Each row is followed by its group and then its class within the group.
[  3   2  -6  -9  -2   1   7 -11   8 -10  -2   2  -4  -2   7   4   2   2
 -22  29  10 -12   7   0   6 -38   2]
P R
[ -5   4   7   1  -1   7  -3 -13  -2  10   1 -12   6  -5 -15  -7   9   7
  19   5  11  -9   5  -9  -9  -1   1]
T V
[  9  13 -11 -11  18   7  -3   3  -2   2   3   8   3  28 -23  -3   1  11
 -27  -5   1 -19  19  -8  10 -39  12]
F B
[  9   5 -10 -11   8   9   7 -20  10  -8  -8   3  -7  -6   8   5   1  24
 -24  19  11  -7   3  -9  11 -49  -1]
P X
[ 18   0  -9   0   3   2   4 -16   8 -18   7 -23 -16  -8  -3   3  -6  22
   4  20   6   0   2  -4   6 -35   7]
P X
[-13   2   9   9   1   7   1 -12   3   9  10 -10 -10   1 -12  -5   6   7
  15  -3   6  -4   5  -6  -5  -9   1]
T V
[  4   3  -3  -5   7   5   4 -18  12 -12   7   2 -11   5   4   8   2  20
 -30  15   9  -6   6  -6   4 -33  -2]
P R
[ 14   7 -14  -8   3   4  -3   9  -3   4   2   0 -16  23 -24   7  -4  24
 -49   0  -1 -12  13  -8   6  -8   3]
F Y
[ 11   9  -7 -13  -4   6  -1  12  -1   9  -4   1 -13  25 -11   4   6  16
 -40  -1   2 -28   8  -6   5 -10   5]
F Y
[ 13   4  -7  -9   0   4   0 -11  12 -10   3  19  -6  -2   6  -3   1   7
 -17  29   4  -7   1  -2   7 -32   2]
P R
[ 10   8  -7  -1  20   7  -2   0  -5   9   1   4  -3  20 -19   1  -5  14
 -18  -7   1 -18  14  -3   7 -30   9]
F B
[  3   1  -9  -3   5   6   5 -12  -6  -6   8  -5 -18  -4   6   4   1   8
 -19  13   8 -12   3  -5  18 -42  -4]
P X
[  6  -1  -9  -1   2   7   4  -9  10 -12   0  10 -14   4   7   9  -1  13
 -25  31   9 -12   1   0  10 -37   0]
P R
[ 10  -2  -8   1   8   3   0 -18  10 -12  10   2 -12  -4   3  12   4  15
 -36  18   5   4   8  -5  11 -42  -6]
P X
[  9   1  -7  -4  -4   1   3  -4   9  -4   0   0 -14   2   7   2   6   5
 -17  18   5  -7  -7   0  -7 -32   2]
P R
[ -6   4   9  10  -5   1   1 -12  -4   6   0 -15   7  -6 -19 -10   7   6
  49   0   7 -10   8  -4  -2  14   9]
T V
[  2   5  -4  -4  13   7  -1   4  -5   3   5   9   5  22 -13   2  -6   9
 -20  -7   2 -15   9  -6   4 -28   8]
F B
[  8  11  -8  -6   6   2   0   7  -2   7  -2   8  -4  15 -20   3   4  17
 -27  -1   1 -21   5  -9   7 -14   7]
F Y
[-11   4   8  15   3   4   4  -1 -10   1  15   2 -18   0 -22  -3   1  11
  29  -6  12 -21  -3  -4  -2   6   8]
T C
[-14  -4   4   7  -7   4   6  -9  -6  -2   3 -23  -9  -6 -11 -12   2   3
  49  -4  11 -16  -2  -1  -5   3   6]
T V
[  8  -1  -1  -5   8   0   7 -12   5 -11   2 -14 -20  -9   7   5  -6  15
  16  17  12 -10   0  -4   5 -42   1]
P X
[  6   2  -3  -7  -3  -1   3  -8   7  -9   6   7 -18   3   4   5   4   7
 -11  20   8 -12  -8  -1   3 -13  -3]
P R
[ -2   4  -9  -8   9  10  -5   7  -2   0   2   7  -8  25 -20   3   3  17
 -49   0  -5 -14  18  -9  11 -32   2]
F Y
[  4  -3  -8  -3   0   1   2  -8   3  -5   4   2 -19  -3   4  11   2   9
 -19  23   2  -6  -2  -1   6 -23   6]
P R
[  8   7 -11  -2   7  11  -3   6  -8  14   2  -2  -3  20 -20   0   0  25
 -29  -6   3 -17   8  -8   7 -17  11]
F Y
[  6   1  -3   4   4   5   2  -6  17  -9   2  18 -23  10   4   9   6   6
 -16  20   8 -21  -5   0  15 -39  -8]
P R
[-19   2   9  16   0   1   5  -5  -5   0   5 -13  -9   0 -14  -6   4   3
  39  -1   9  -8   1  -5  -5  -5   6]
T V
[ -9   5  14   7  -2   2  -1  -1  -8   7  10 -14 -12   7 -15 -11   2  10
  34  -1  10 -28  -4  -5  -9  -6   9]
T C
[ -5   3  10   4  -1   1   0  -1  -2  13   0  -9   0   1 -13 -18   1   6
  32   3   6  -9  -1   0  -7   2   9]
T C
[  6   2   2  -2   3   9   2 -16   2  -3  16  -5 -16   4   6   6  -2  20
 -24   5  10  -7  -3  -9  12 -49  -2]
P X
[-11   4   2  19  -1   6  -3  -7  -9   2  -1 -18   2 -10 -17  -2   6  16
  26  -5  10  -6   2   3  -7   2  -3]
T V
[-14   6   4   7  -3  21   0 -19 -10   6   3 -16  -1  -6 -17   1   5  12
  37  -6   9  -3   7   1  -6   2   5]
T V
[  4   1  -6  -1  -3   9   0 -11   9 -11   4   1 -12  -3   4  10   5   7
 -23  32   8  -6  -1  -3   9 -33   2]
P R
[  1   5   0   3  12   4  -1  11  -5   4  15  -4  -6  27 -20   6  -4  13
 -18 -15   1  -9   6  -4  -3 -17   6]
F B
[-12  -2   6   1  -6   3   3 -13  -6  -2  -2 -25  -8 -15 -13 -16   9   6
  34  11  10 -10   1  -8  -9   9   3]
T V
[ -6   1  10   8   3   1   0  -6 -10   4  10  -6  -3   2 -15   6 -14  13
  37 -11   8 -19  -6   3  -6  -1  11]
T C
[  0   0  -1  -5  10 -12   1   1  -1   5   7  -6 -15  19 -28   8  -5  22
 -27  -3   6  -9  16 -10   0 -28   5]
F B
[  4  -1  -9  -2  14   0  -1   5  -8  -1   8   7  -2  23 -16   3 -10  11
 -22  -6   2 -22  13  -8   6 -22   7]
F B
[  8  -5  -6  -4  -6  -1   2 -16  13  -5   5   0 -20  -6  12  12   3  11
 -19  19   8  -2  -4   4   2 -19  -9]
P R
[  9  -3  -8  -9   7   1   5 -14   6 -13  -1  -6 -18  -7  17   8  -2  11
  -8  17  13  -7   0  -4  15 -36  -2]
P X
[ -1   7  -6   6   0   1  -4 -15   7  -4  11   3 -16  -1  -3  13   4  14
  -1  18  10 -13  -8   5   5 -25   3]
P R
[  6   6  -5  -4   6   6  -2  -3  -3  13  -2   1   1  13  -8   2   0   4
 -14  -2   1 -12   8  -5  10 -35   8]
F B
[ 11  -2  -7   2  12   3   3 -21   9  -1   1  -5 -20 -11   2  11  -1  15
 -13  28  12  -4   5  -2  13 -49  -5]
P X
[  5   5 -11   3  13   2  -7   2 -13   6   2   5 -12  27 -10   8   1   8
 -37  -6   4 -19  11 -10   5 -40   9]
F B
[  4   5  -6   1  14   8  -3   3  -7   3  11 -15 -15  23 -17  -8   4  22
 -22 -16  -2 -20   5  -6   2 -28   7]
F Y
[ -4   2   1   2  -8  10  -3 -24   1   4   3 -23 -22 -11  -8  -6  10   8
  25  -1  11  -6  -1  -3  -5   0   5]
T V
[ -8   1   2   8  -1   6  -1 -15  -3   2   5  -4  -5 -10 -14  -7   5   8
  27  10   6  -5  -5  -3  -7 -12   4]
T V
[ -8   2   7   2  -5   1  -1  -6  -9  14   5 -22  -8  -1 -14  -6   6  14
  19  -7   6 -10  -3  -5 -11  14  -4]
T C

Each row is followed by its group and then its class within the group.
[  6  10   9  -2  -3 -10   3   1   6 -19   4   1   7  -1   1  -4  10   1
   2 -12  -7  -6  -1  -6   3   3   1]
Tor <15>
[  1 -11  -8   5   3  -1   5   6 -14   3   5 -11  -2  -9   2   4  -2   4
  14  -6   0   8   1   2   7   5  -5]
Didi <11>
[ -7 -11  -4   1   1   1  -4   7 -11   5  -7 -19 -12  -2   6   3 -13   0
  15   7  -7   1 -11   5  -3  16   0]
Didi <11>
[ -6  -5   3  -2  -6 -15   6   6  -9  -1   2 -10   4  -1   6   7   4  -6
  10   8 -11   1  -4   5  -5   6   0]
Didi <10>
[ -1  -5  -2   2  -6 -14   6   9  -8   2  -6  -5  -4  -3   1  -6  -7   1
  15  11  -4   4  -5   2   6  18   1]
Didi <10>
[ -8 -15  -2   4  -1  -9  10  11 -12  -1   1 -16   5  -4   5  10  -5  -3
  13   4  -7   6  -4   4   0   7  -1]
Didi <11>
[  8   7   2   0   0 -14   8  -2  11 -16   1   1  15   2   0   3   8  -6
  -4  -6  -6  -7  -3  -6  -2   5   1]
Tor <17>
[ 11  18   6   5  -8  -9  12   6   5 -22  23   5  20 -14   8  -2  16   6
   3 -19   4   0  15  -8  22  -5   6]
Tor <17>
